Here is a tiny trained network, its code and every weight. The questions are about switching its units off for an input and a class, where a switched-off unit gives its printed mean instead of its output.

import numpy as np


def w(rows, s, z=0):
    codes = np.array(rows[::2]) - 128.0
    scale = np.full(codes.shape[1], s)
    scale[-1] = z or s
    return codes * scale


def f(y):
    return np.maximum(y, 0)


def log_softmax(a):
    a = a - a.max(-1, keepdims=True)
    return a - np.log(np.exp(a).sum(-1, keepdims=True))


def net(x, mask):
    res = np.array(x, float).reshape(1, 7) / 4 @ E
    y = f(res @ A[0][:, :-1].T + A[0][:, -1])
    res = res + np.where(mask, y, B[0][:, -1]) @ B[0][:, :-1]
    return log_softmax(res[-1] @ U[:, :-1].T + U[:, -1])


A, B = {}, {}
E = w([
[240,99,166,161,138,160,205,68,31,112],'x0',
[78,44,62,110,14,121,87,86,83,125],'x1',
[117,125,177,157,61,254,79,219,165,106],'x2',
[73,45,252,135,143,98,231,168,36,90],'x3',
[146,75,95,161,44,66,161,92,123,215],'x4',
[18,193,71,239,153,92,100,92,66,138],'x5',
[156,147,96,239,3,164,185,217,170,218],'x6',
],0.0095)
A[0] = w([
[171,44,170,71,127,144,149,114,157,162,149],'N1',
[176,166,144,144,161,199,164,172,152,153,19],'N2',
[86,127,99,200,140,97,184,87,105,148,1],'N3',
[192,156,66,70,75,164,52,71,153,146,125],'N4',
[139,50,130,146,137,99,185,107,68,147,159],'N5',
[153,63,182,50,101,121,194,122,113,128,46],'N6',
[73,94,199,95,107,152,70,118,143,29,146],'N7',
[135,107,141,123,153,233,146,176,159,122,242],'N8',
[60,166,106,67,248,93,78,97,191,104,88],'N9',
[129,146,180,148,60,142,139,99,147,104,31],'N10',
[95,134,95,158,63,133,101,150,163,181,100],'N11',
[50,86,45,198,98,99,118,121,153,186,138],'N12',
[145,166,149,172,121,137,170,130,163,155,147],'N13',
[154,160,152,161,137,169,102,154,169,128,130],'N14',
[152,187,144,149,160,132,108,195,146,144,109],'N15',
],0.011,0.0036)
B[0] = w([
[147,60,150,111,83,79,139,139,216,48,203],'N1',
[162,185,156,175,87,153,194,134,209,47,197],'N2',
[169,131,157,150,112,77,149,33,51,181,182],'N3',
[196,107,13,103,129,138,64,14,169,95,224],'N4',
[196,60,163,167,148,68,149,123,2,118,198],'N5',
[113,59,218,44,84,83,145,162,171,100,202],'N6',
[85,106,73,135,195,217,106,233,74,109,221],'N7',
[169,154,104,165,128,232,132,184,97,88,228],'N8',
[53,189,156,89,239,41,127,146,172,142,254],'N9',
[72,162,136,109,116,88,126,200,86,108,150],'N10',
[34,96,141,177,28,144,111,127,221,202,196],'N11',
[82,119,169,166,117,107,77,122,129,232,213],'N12',
[194,172,150,123,49,136,143,115,89,147,173],'N13',
[159,198,135,150,109,183,148,144,143,149,191],'N14',
[132,208,141,133,148,107,180,95,142,114,190],'N15',
],0.0075,0.018)
U = w([
[76,114,131,186,68,127,96,130,165,203,124],'0',
[141,97,164,166,144,77,167,88,31,135,241],'1',
[162,119,48,97,154,133,70,70,175,120,31],'2',
[172,210,163,171,108,168,178,139,171,113,145],'3',
[141,24,187,84,111,101,150,151,148,80,48],'4',
[96,79,145,122,168,218,105,185,105,78,51],'5',
[72,189,155,87,252,76,116,127,144,116,250],'6',
],0.012,0.0012)

Each question gives the input, the list of numbers given to net, and the class t.
The units are the neurons (one row each of A and B). Each row of codes is followed by its name. A weight is (code - 128) times the scale printed after its matrix; where a second scale follows, it is the last column's (A, B and U).
mask holds one flag per neuron, in row order. A switched-off neuron (its flag False) gives its mean, the last column of its row in B, instead of its output. The means were averaged over made-up inputs and are rounded, as every weight is.
A unit's drop is (log p(t) with every unit on - log p(t) with that unit switched off) / (log p(t) with every unit on - log p(t) with every unit switched off).
The circuit of an input: a set's keep is (log p(t) with only the set's units on - log p(t) with every unit switched off) / (log p(t) with every unit on - log p(t) with every unit switched off). Starting from the 12 units with the biggest drops (on a tie, the unit counted first), units are removed one at a time, each time the one whose removal leaves the highest keep (on an exact tie, the one counted first), for as long as the keep stays at least 0.8.
circuit, biggest first: the units of the circuit, biggest drop first
k most important neurons: the k neurons with the biggest drops, biggest first
drop of u: that unit's drop, to one decimal
input [-7,2,7,0,5,-4,-4], class 5: circuit, biggest first : [N7]
input [-4,6,-8,-8,3,3,-6], class 6: 2 most important neurons : [N9 N12]
input [-5,5,3,2,-5,-8,7], class 5: 2 most important neurons : [N7 N8]
input [-5,8,-4,-1,-8,-8,4], class 2: 2 most important neurons : [N4 N5]
input [-3,7,1,8,7,2,0], class 1: 2 most important neurons : [N5 N3]
input [-1,-3,-3,4,5,2,-6], class 1: 2 most important neurons : [N5 N3]
input [-2,-1,-8,8,-7,-8,-6], class 4: 2 most important neurons : [N6 N1]
input [-6,-2,6,-6,4,-5,1], class 2: 2 most important neurons : [N4 N6]
input [8,0,-5,8,1,-5,0], class 4: drop of N6 : 1.3
input [5,-7,-7,2,-1,-4,1], class 4: drop of N10 : 0.0
input [7,3,2,-5,3,-3,1], class 2: drop of N4 : 1.1
